Each row has a class, written after it.
[  5  14  17  17 -30 -14 -22  -2 -18  12 -28  10  11 -50   4 -20   9 -20
  21  35   2  -8   9 -18   3  35   5  29 -34   6  15 -23] => J431
[ 13  25  -1 -18  43   3  19  -3   3  -4  -7   9   5 -40  -2   8 -17  15
 -13 -54  38  -1 -43 -16   8  31  47  23 -20  20  -5  -6] => J710
[ 22  21  22  -2  -2  35 -33  -4 -15  22  20 -21  17 -86  12  -2   8 -13
  12  24 -14   6  -8 -21   3 -25  30  -7 -33  21   1  -2] => J507
[ 18   3  16 -32  -1  16 -12  -6 -24  57  17 -18   9 -24  12  10 -15 -39
  12 -55  56  10   7 -36  11  35  44  16   2   7  29 -30] => J589
[ 35  23  -8  13  14   4  16  35 -20  14 -30  -9  -7 -18 -12  13 -37  34
 -52 -41  14  44 -49 -27  -4 -22  41   4  -1  34 -26   2] => J824
[  9  21 -39 -12  24  37   8  17 -23   2  33   0  16 -36  20   1 -18  41
 -28 -30 -14  29 -68   3  15  11  -5   5 -10  21 -11 -21] => J205
[ 40  22  -4  -7   0  12  -6   9  -4  15   3  -9  -2  -5   3   3 -16  14
 -24 -26  21  44 -48 -24  -2   5  44  -6 -13  19 -12 -19] => J874
[ 30  25  13 -45   5  18 -28  18 -54  47  29 -10   2 -37  24 -32 -48  -1
 -20 -29  20  48 -25 -57  24  16  46  -2 -57 -15  15  -1] => J471
[  6  12 -32  13  12  15  11  14  -7  -3  14  -6   4   0   6   0 -27  49
 -47 -46  21  17 -44  17   9  20  10   2  12  27  -5 -13] => J431
[  9   1 -14 -18 -14   9 -18 -26  -7  23  52 -29  23 -33  28  -8  15 -14
  35  19  33  28 -64  16 -31  41  20  -4   5   2  -4 -16] => J824
[ 27   1   6   7 -16   4 -35   6  32  39   4   6 -20 -36 -12  -9 -48 -39
   2  15  38  10  40   0  41  -7  20  19  -3  30  42 -26] => J478
[ 12  16   0 -15  13  16  -2 -15 -18   3 -27   1 -15   3 -20 -14 -11  30
  -6 -30  41   9 -47 -32  14  34   7  21  -7  16 -22   4] => J589
[ 14   3  25 -46  42  36 -29  -3   7  53  38 -19  25 -29   8 -15 -46  -4
  10 -28  30  33 -28 -14  10  31  31   3  -4 -21  22 -26] => J478
[  6  -2 -14  -6  15  21  12  33  43  40  10  -5  19 -90  26 -31  -1 -14
  25  26  17  -1 -11 -29  -4  54   3  36 -63  20 -22 -45] => J874
[ -3 -14  -9 -32  25  21   8   7 -44  38  36  21   0  -7  25  -2 -19   5
   2 -39   8  37   3  -9   6  39  -9   0  -3  11  -4 -72] => J589
[  3  20  -1  17  44  -6  27  -2   8 -12  -7  32 -14  -4   2   4 -30  35
 -27 -49  -3  15 -30  -3  13  23  19   7 -10  -7 -26  24] => J710
[  1  17  21   2   4  61 -20  19 -20  20  53 -40  33 -54  15  14 -22  -8
   7  -4  11  49  31  -2  14  34  13   8 -21  14  12 -40] => J874
[ 12  13  -2 -13 -13  -8 -32  29 -30  19   4 -31 -29 -56   3   0  -4 -25
  23  -9  37  -7   1 -16   1   6  22   0 -29  27  16  29] => J824
[ 16  28 -15   9  25  41  25 -10 -10  -4  -1   9   4 -13   7   2 -19  39
 -50 -52  -7  25 -47  -8  25   1  33   2  -6  25 -38 -39] => J589
[ 14  52  25 -56   4  12 -13  57 -16  34   4 -31   2 -74  16  -5 -34 -17
  34 -22  21  25   8  -8  16  61  40  42 -50 -41  40 -29] => J309
[  2  29 -27   6  17  -6  30   3 -19  -9  24  44   1 -20   4  12 -29  35
 -39 -60  -1  25 -46  -7   6   7  27   0 -23  24 -36  -2] => J471
[ 26  12  23 -31  10  44  -4   0  43  39  -2 -34  29 -45  12  17 -13 -33
  27  36  14  22 -14  -2 -22  -2  30   6  -3  23  43 -59] => J309
[ 29   7  41 -18 -13  52 -35 -28  47  38  62  -5  10 -60  13  -6 -59 -30
 -42  53  43   2   3  25  28 -60  22  52  -9  18  67 -10] => J471
[ 17  -3   5  13   8   3  18  -4  37  54  51   2  38 -35 -16  23 -37 -44
 -32 -39  -7 -15   4  11  25 -49  18  50  18  -8  20  -2] => J471
[ 11  22 -10 -24 -25  -7 -36   0 -41  23   7 -12  -4 -21   7 -23 -33 -26
   0 -69  19  30  -5 -31  55  58  19   5 -28 -50  38  10] => J431
[  1  11  19  17  10  39 -25   8   6  58  20 -42  66 -36  47 -39 -11 -34
 -19 -13 -21  -7  26 -19 -24 -13  62 -16  -3 -13   4 -23] => J874
[ 12  -9  22  14  -1  61 -11 -28  69  61  -1  11  29 -52   1  15 -26 -38
   7  19  20  -3   9 -45   0   3   6  17  -7  32  25   2] => J478
[ -2  20 -36  -8   4  -1  23   9  30 -20  -3  10   8 -19   9   8 -33   9
 -14 -38  -6  17 -31   8  15   0  23  12   4  12   6  14] => J205
[ 10  11   7  -2  39  22  18   8 -31   5  15  16  10   9 -12  21 -32  48
 -30 -41  18  43 -28  -5   4  31   1  21   6  13 -17 -18] => J710
[  2  17 -16  16   0   1  20   3  -3  -2   6  48   6   1  -6  23 -21  19
 -18 -43  -4  43 -12  -6 -14  23  15   2  -5  31 -35 -27] => J874
[ 23   9   9 -16  27  -3  12  18 -10 -14  -1   2 -14 -12  21  14 -11  30
 -51 -49   2  14 -62 -13  -6 -30  52 -22 -21   0   0   9] => J431
[ 28  35  38  17  -3  42 -32 -39  18  48   6 -13  34  19 -35  -1 -49 -18
 -14 -44  40  38  -8  -9  27  57  34  21  -3 -33 -38 -39] => J589
[ 24  12 -17  11  35 -10  14  29 -16   3  12  -3 -11 -26  12  -5 -20  39
 -29 -11  -1  39 -61  27 -13 -24  18  -7  28  18  -6 -31] => J309
[  6  25 -16  -4  37  -6  30  25 -29 -20 -24   1  -6 -31  13 -11 -20  39
 -24 -38   3  33 -45  -5  11  13  40  -1   4  10   3 -26] => J309
[  1  16  49 -14  47  34 -20   4  -1  29  25 -10   0 -87  38   7 -12 -24
  20   3  14   3  -5  -4  -6  20  20  -7 -32 -14  31 -22] => J309
[ 21  24 -22  -5  27  -1  22  13 -27  -3  13  14  -9   4  21 -13 -27  58
 -54 -24  -1  33 -71   2  11 -11  24  -7  -8  14 -18 -20] => J471
[ 11   7 -22 -21  -1 -11  15  21 -21  -8   5  11   1  -5  35  -9 -21  25
 -28 -54  16  11 -26   9 -11  -2  29  -3  -5  -4 -15  -2] => J111
[ 15   5 -16 -20  23 -25  30  33 -15   2  18  41 -15  -2  23   6 -20  33
 -27 -23   5   9 -34  10  -3   5  35  16 -10  22  -6 -31] => J205
[ -2  28  -5  25 -16  36 -31  -7   9  17  42   6   3 -73   0 -18 -35   3
  -7  -1  20   1  24  11  35  24   5  25 -20  15  -5  19] => J507
[ 20  15 -11  -7  24   1   9  42  -4  14 -40   5 -23 -14  25 -12 -38  36
 -44 -15  -6  34 -44 -16 -17 -25  16 -12 -10   9 -14  -5] => J824
[ 35  30 -30   4  22 -15  24  11 -28   3 -14  36 -27 -29  25   7 -21  47
 -15 -49   6  31 -60  -8  -7  14  20 -14 -19  49 -34 -12] => J111
[ 16   9 -25 -20  35  -9  28  -1 -17  16 -25  21 -17  26  25 -12 -37  35
 -43 -61  -1  36 -58 -16   7  13  32 -18  14  -5  -3 -15] => J824
[ -6  -7  -1  -7 -19  21  -5  24 -24  32  -7   1  29 -51  21 -23 -36 -21
  -2 -37  28   8  41 -41  20  41 -17  37 -33 -28   4   4] => J111
[ 13  21 -13  18   1   2   1  -5 -23   0  -3  14  -6  18   6 -13 -11  32
 -29 -25 -19  33 -40   8  -5  -8  17 -11  12   2 -43 -17] => J589
[  4  20 -25  12  17  19   3  -5  -6  15  45  30  16   0  31   6 -32  29
 -41 -47  18  18 -45  26  -1  31  17  -2  16  13 -12 -29] => J205
[ -1  -8  23 -66   3  34   5 -13  37  25  23  13  14 -46  52  15   0 -36
  31 -19  68  20 -23 -45 -15  84  27  11 -54 -24  28 -36] => J874
[ 25  11   6 -53 -40 -19  16  26  16  17 -11  15 -11 -45  19  12 -35 -39
  39   3  15  19  50 -12   5   6  40  41 -41  23  44 -13] => J111
[ 21  33 -30   7  -3   3  22  29 -17 -22 -22   6  -4 -29  19   0 -12  62
 -40 -16   9  40 -45   6  14   7  29   4   2  22 -18 -35] => J507
[ 21  29 -33  21  26  -9  29  19 -36  14 -25  25   8 -27  20  -8 -13  68
 -43 -45  -2  35 -62 -16  -3  15  29  -4  21  32 -31 -33] => J507
[  6  14   6 -59  14  27 -35  36   5  29  50 -43  19 -64  30  10  10 -35
  31 -16 -33   3 -26  18 -28 -32  -5  -3 -29 -33  20 -13] => J874
[ -4  27 -38 -14  30 -12  20   5 -56 -16   8  15   4   9   2  -4 -27  40
 -33 -73   2  26 -36   0  19  11  29 -17   1  29 -12 -27] => J471
[ 14 -34  11 -43  55  15 -29 -13  -3  39  66 -15   1 -27 -18 -32 -42 -13
   8  18  -3  34 -33  -8  25 -33 -32  -2 -21  -8   4  -1] => J471
[ 23   5  -4   3  23  31 -13  -5  14  69  48   9  38 -37  45 -32 -45  10
 -25  -7  34  43 -42   2 -22  43  15  19   7  -7  -4 -44] => J710
[-14  23  13  -4  10   9  -4  14  24  29  -5 -30  33 -64   8   3 -16 -40
  30 -22   3 -13  13   1 -22   2  30  19  16 -10  38  17] => J309
[ 28  11 -26 -11  20 -18  15  11 -18   1  -5  13 -23   8  43 -15 -21  27
 -25 -45   1  11 -29   8   0  -9  42 -35  -9  20 -16 -16] => J111
[ -7  24  22   2 -34 -10 -27 -24 -13   7   2  31  18 -71   5  15  -8 -42
  15 -25  18  -4  32 -19 -13 -10  52   8  -1  18  23  23] => J507
[ 15 -17   1  -5  46 -25  20  31 -19   0   5 -18  -8  -5  30   2 -11  17
 -14 -51  12   4 -19   7 -11 -22  27 -29   3  -3 -16   2] => J111
[-13  14   3 -12  10  19  -7  19  12  41  14 -19  35 -64  26 -33 -37 -32
  45  -1 -10  50  13 -18   1  70   7   7 -28 -49   5 -25] => J309
[ 12   9 -30 -22  20 -13  10  14 -41 -19  -9   4 -16 -40  36 -35 -27  37
 -16 -47   6  29 -49 -16   9  -5  20 -11 -13   9  -7  29] => J111
[  2  32 -13  -3  40   4  -8  17 -22 -19   2 -15   0  -3  23 -35 -17  54
 -27 -35  12  25 -52  13 -12  20  42 -23  -4   8 -29 -14] => J874
[  4  35  -8  -2  37   9  29 -10 -31 -14  -6  35  -4  17  -2  -2 -35  51
 -40 -51   3  27 -35 -17  41  46  24  -5 -36   6 -31 -33] => J471
[ 24   0  19  22 -37 -41 -21   3  16  43  14   1  10 -46  41  -9  -5 -52
  27  23  31  18  11  -6 -28  -4  80  -5  20   3  36 -10] => J478
[  1  22  13  -2  -9 -12  -6  26 -10  30  23  14  -8 -68  20   9  -1 -16
  19 -23  40 -26  39   6  26  61  23  36 -34 -10  12 -27] => J507
[ 12  45   9 -10  28  19  21  20 -18 -23 -11  -8   2 -12   4  -8 -28  58
 -35 -30  14  36 -60   9  15  36  41  23  -7 -28 -11 -18] => J309
[  1  -6  10  -9 -39  -1   7  -6  18   2  39 -20  25 -44   2   6  -6 -73
  21  19   9  -7  60 -12  38 -14  55  20 -39  12  34 -13] => J471
[ 16  30  -9 -25  22  12 -10  10 -33   5 -29  17 -13   7   3  -1 -20  44
 -18 -28  27  37 -71  -9 -25  28  -2 -14   3   8  -4 -34] => J309
[ 20  50  35  28 -34  42 -44   8  26  60 -16  -7  14 -50  33  -8 -29 -22
 -30  -1  12 -14   5 -11 -36 -29  36  20  -8  -3   2  15] => J589
[  42   23  -12    4   22  -12   -1  -12  -24   -8    6   27  -28   -4
    6    2   -2   59  -32  -11  -10   39 -114    9   -9   -2   13  -19
  -10   23  -25  -16] => J431
[  8  21 -22  14  17   1   9  10 -14   1  16  46  -5 -38  29 -11 -34  30
 -44 -32   0  17 -42   0  14  10  23   9 -16  19 -15 -10] => J205
[ 18  -8  16 -13  -8   5 -37  32  15  40  25  -1  -4 -32 -46   6 -53 -45
  13 -21  13  46  37 -30   7 -12 -11  20 -35   0 -10  13] => J874
